Rows, each with roughly how far along a hidden order it lies (0 to 9)
(in the rows, 128 means zero)
[152 118 125 140 149 153 128 142 137 106 123 118 119 128 114 138 103  60] : 3
[130  98 115 106 198 182 138 157 126 123 123 127 151 128 111  53  47  54] : 0
[162 145 128 143 146  61 136 232 103 140 131 198 152 110 122 179 105 140] : 5
[156 116 123 123 160 113 129 198 133 112 130 107 146 116 113 144 150  69] : 2
[132 119 120 120 186 157 135 171 114 123 136 167 136 123 123 112  57 102] : 4
[173 135 119 136 184 111 151 212 100 141 126 193 154 104 105 123  33  85] : 3
[116 138 129 133 147 168 161 141  98 142 134 192 127 105  89  44   1  72] : 6
[ 97 137 131 124 118 130 130 119 113 133 140 166 110 121 122  91  65 154] : 7
[132 127 124 126 158 120 124 197 118 128 139 149 142 122 105 164 120 139] : 4
[119 133 129 130 143 159 143 104 118 135 134 157 113 116  97  85  72  90] : 5
[121 125 132 122 125 158 137 106 128 120 136 119 124 114  96 100 145  63] : 4
[124 146 134 131  99 153 146 134 111 137 140 181 115 109 104 115  93 117] : 9
[123 123 128 128 148 180 132 119 124 110 132 128 119 121 105  76 100  71] : 4
[ 82 129 131 120 124 183 121  70 125 130 138 135  91 139 131  94 116 139] : 6
[113 137 128 121 147 165 148 132 106 147 137 186 118 120 105  58  14 114] : 7
[130 122 128 122 144 115 115 191 129 111 136 109 134 123 126 178 232 110] : 4
[120 140 125 122 149 128 149 169  99 159 140 199 128 120 119  94  36 179] : 7
[161 105 112 131 183 150 140 104 125 134 119 135 128 133 125 112  24  78] : 0
[ 90 141 123 112 140 161 156 150  97 165 133 207 127 128 123  83   1 211] : 9
[134 126 117 128 161 142 130 138 114 144 135 175 119 133 131 148  47 148] : 5
[120 127 136 124 112 148 127 130 137 116 136  82 127 115  99 125 205  57] : 4
[119 122 119 122 171 149 129 131 116 134 137 140 131 128 124 115  65 133] : 5
[128 143 123 131 148 121 150 144  91 176 136 216 119 121 122 113  17 180] : 7
[130 112 124 125 147 188 135 142 130 101 126 130 136 113  96  79  93  46] : 3
[137 143 135 138 116 113 142 160 113 131 131 151 131 101  99 141 145  74] : 5
[162 120 121 138 151 171 155 140 122 114 123 153 139 105  96  91  42  19] : 3
[159 122 125 138 147 128 126 145 132 109 126 123 131 121 119 170 145  66] : 3
[ 51 116 126  85 158 227 143 176 114 137 147 152 138 121  78   1   4 105] : 6
[163 118 114 139 184 125 145 155 119 132 128 162 133 119 116 131  47  69] : 2
[ 93 150 139 122 109 127 124 157 115 128 139 151 121 120 122 113 141 148] : 7
[147 115 123 138 147 139 121  96 136 109 121 108 119 132 125 153 131  70] : 2
[ 59 118 129 105 132 216 119  72 134 124 142 107 115 143 124  60 139 136] : 5
[103 153 136 139 104 139 132 114 115 137 139 168 103 122 122 160  99 161] : 9
[134 126 124 124 157 125 132 196 117 129 138 151 139 117 117 144  90 138] : 5
[114 134 134 126 129 111 136 128 119 123 135 143 114 119 102 100 133  80] : 5
[118 143 138 129 111 125 129 160 116 124 134 143 121 115 114 117 173 127] : 6
[103 113 124 116 139 186 119 128 136 103 131 100 124 124 108  89 130  85] : 3
[134 141 130 144 123 163 137  70 114 141 133 178  91 132 126 124  67  94] : 7
[121 127 134 139 108 123 113  80 150 122 146  69  96 124 107 246 255  39] : 5
[125 125 128 131 144 171 144 157 118 114 129 143 134 112  91  74  75  38] : 4
[159 127 117 140 184 134 148 175 105 144 132 208 132 116 114 126   6  81] : 4
[ 99 137 135 134 104 154 135 133 122 129 142 146 115 117 102 121 114 118] : 8
[119 136 132 130 132 129 124 142 115 126 135 137 120 122 117 130 156 117] : 5
[ 93 135 126 122 127 163 129 121 115 141 137 155 110 132 127  91  78 143] : 7
[163 127 118 145 179 123 136 123 120 137 130 166 123 128 126 182  58 106] : 4
[107 114 125 122 143 188 120 108 133 106 134 114 104 133 119 131 127  94] : 4
[127 132 125 127 156 114 120 175 110 133 131 172 138 132 135 135  95 184] : 5
[ 85 125 133 118 115 174 127 101 124 130 142 129 106 123 114  97 110 114] : 7
[138 123 127 137 146 159 146  75 125 132 133 130 108 117 100 111  77  32] : 4
[132 103 117 108 174 165 128 152 132 118 129 106 148 127 111  63 107  67] : 1
[ 68 135 143 113  77 132  90 132 136 104 141  67 105 142 144 143 255 173] : 6
[129 155 123 135 135 108 155 162  95 174 140 230 126 114 124 128  21 211] : 9
[168 118 113 138 200 147 141 134 116 146 129 172 126 125 121 152  26  78] : 3
[178 105 115 135 191 129 148 130 131 131 118 120 145 121 112 101  44  19] : 0
[105 128 124 121 150 165 133  87 115 152 139 162  97 137 128  97  48 134] : 6
[131 110 123 132 158 183 127  77 141 102 122 105 117 131 110 103  97  61] : 2
[126 114 115 115 184 160 130 166 127 124 134 121 135 126 117 106  96  89] : 2
[140 112 110 128 199 182 146 138 116 139 133 171 128 120 105  94   1  73] : 3
[143 119 114 122 196 155 135 136 115 136 127 164 129 129 134 104  38 109] : 2
[115 125 128 123 144 157 142 138 116 126 132 155 125 112 101  66  66  72] : 5
[147 115 121 129 162 148 126 147 132 116 127 122 133 122 114 137 122  71] : 2
[119 128 126 128 148 190 158 102 111 124 132 188 112 117  94  38   2  66] : 5
[ 98 143 136 132 105 127 118 107 126 120 140 129 103 127 128 148 157 129] : 7
[131 134 122 129 159 119 127 172 100 152 130 191 132 136 139 103  48 209] : 5
[ 88 133 131 129 132 181 126  74 117 126 137 151  96 136 121  83  73 126] : 6
[170 116 117 129 180 121 141 152 125 128 120 133 149 119 115 121  84  62] : 0
[136 114 129 127 141 162 125 134 135  98 130  92 139 112  94 117 160  42] : 2
[154 104 118 132 186 154 136  88 134 122 121 118 130 129 119 118  66  59] : 1
[ 90 139 131 123 120 163 133 112 113 144 139 175 100 132 124  81  57 160] : 8
[138 143 142 124 117 105 140 230 112 115 130 139 156  93  95 113 191  62] : 5
[113 144 134 136 110 146 140 114 118 143 141 164 118 111 111 139  84 112] : 8
[178 143 124 147 157  61 132 196 108 135 126 180 141 114 130 199 123 122] : 4
[150 117 127 134 151 150 136 132 131 107 134 114 124 118 104 121 136  59] : 3
[139 116 121 137 163 178 146  94 122 126 129 152 110 120  95  86  36  44] : 3
[150 117 126 138 147 154 140  84 132 121 129 120 114 120 110 114 123  37] : 3
[100 138 134 130 117 146 121  88 122 133 138 131  99 136 136 118 112 150] : 7
[124 131 125 125 159 136 139 178  99 139 139 186 142 119 120  98  36 141] : 6
[113 135 131 121 143 130 136 184 113 137 136 153 133 116 110 105 138 103] : 5
[157 108 117 126 161 127 138 137 134 124 123 116 144 122 117 120 111  57] : 1
[ 92 128 137 125 104 129 114 115 137 111 136  85 115 130 122 151 243  99] : 4
[ 91 128 127 118 135 173 143 107 120 131 138 149 113 117 107  64  66  89] : 6
[ 86 141 134 113 127 140 123 156 117 138 147 157 121 129 129 106 109 170] : 7
[ 82 129 128 124 128 207 134  74 120 139 145 164  98 127 105  63  31 119] : 8
[109 120 126 121 155 165 130 155 122 124 139 140 134 120 109  93  56 101] : 4
[148 117 126 139 144 150 127 116 136 105 126 111 120 124 111 148 118  53] : 3
[139 135 124 139 158 153 139 120 103 150 134 171 114 131 120 131  47 121] : 5
[117 136 134 134 107 133 126  96 128 127 138 122 108 119 112 151 172 101] : 6
[117 128 127 126 139 176 149 124 112 131 134 157 124 111  87  59  73  62] : 5
[130 128 118 125 165 137 137 196 101 137 130 188 142 120 119  92  43 180] : 4
[126 151 137 149  98 102 124 107 116 135 133 151 102 125 125 177 159 138] : 7
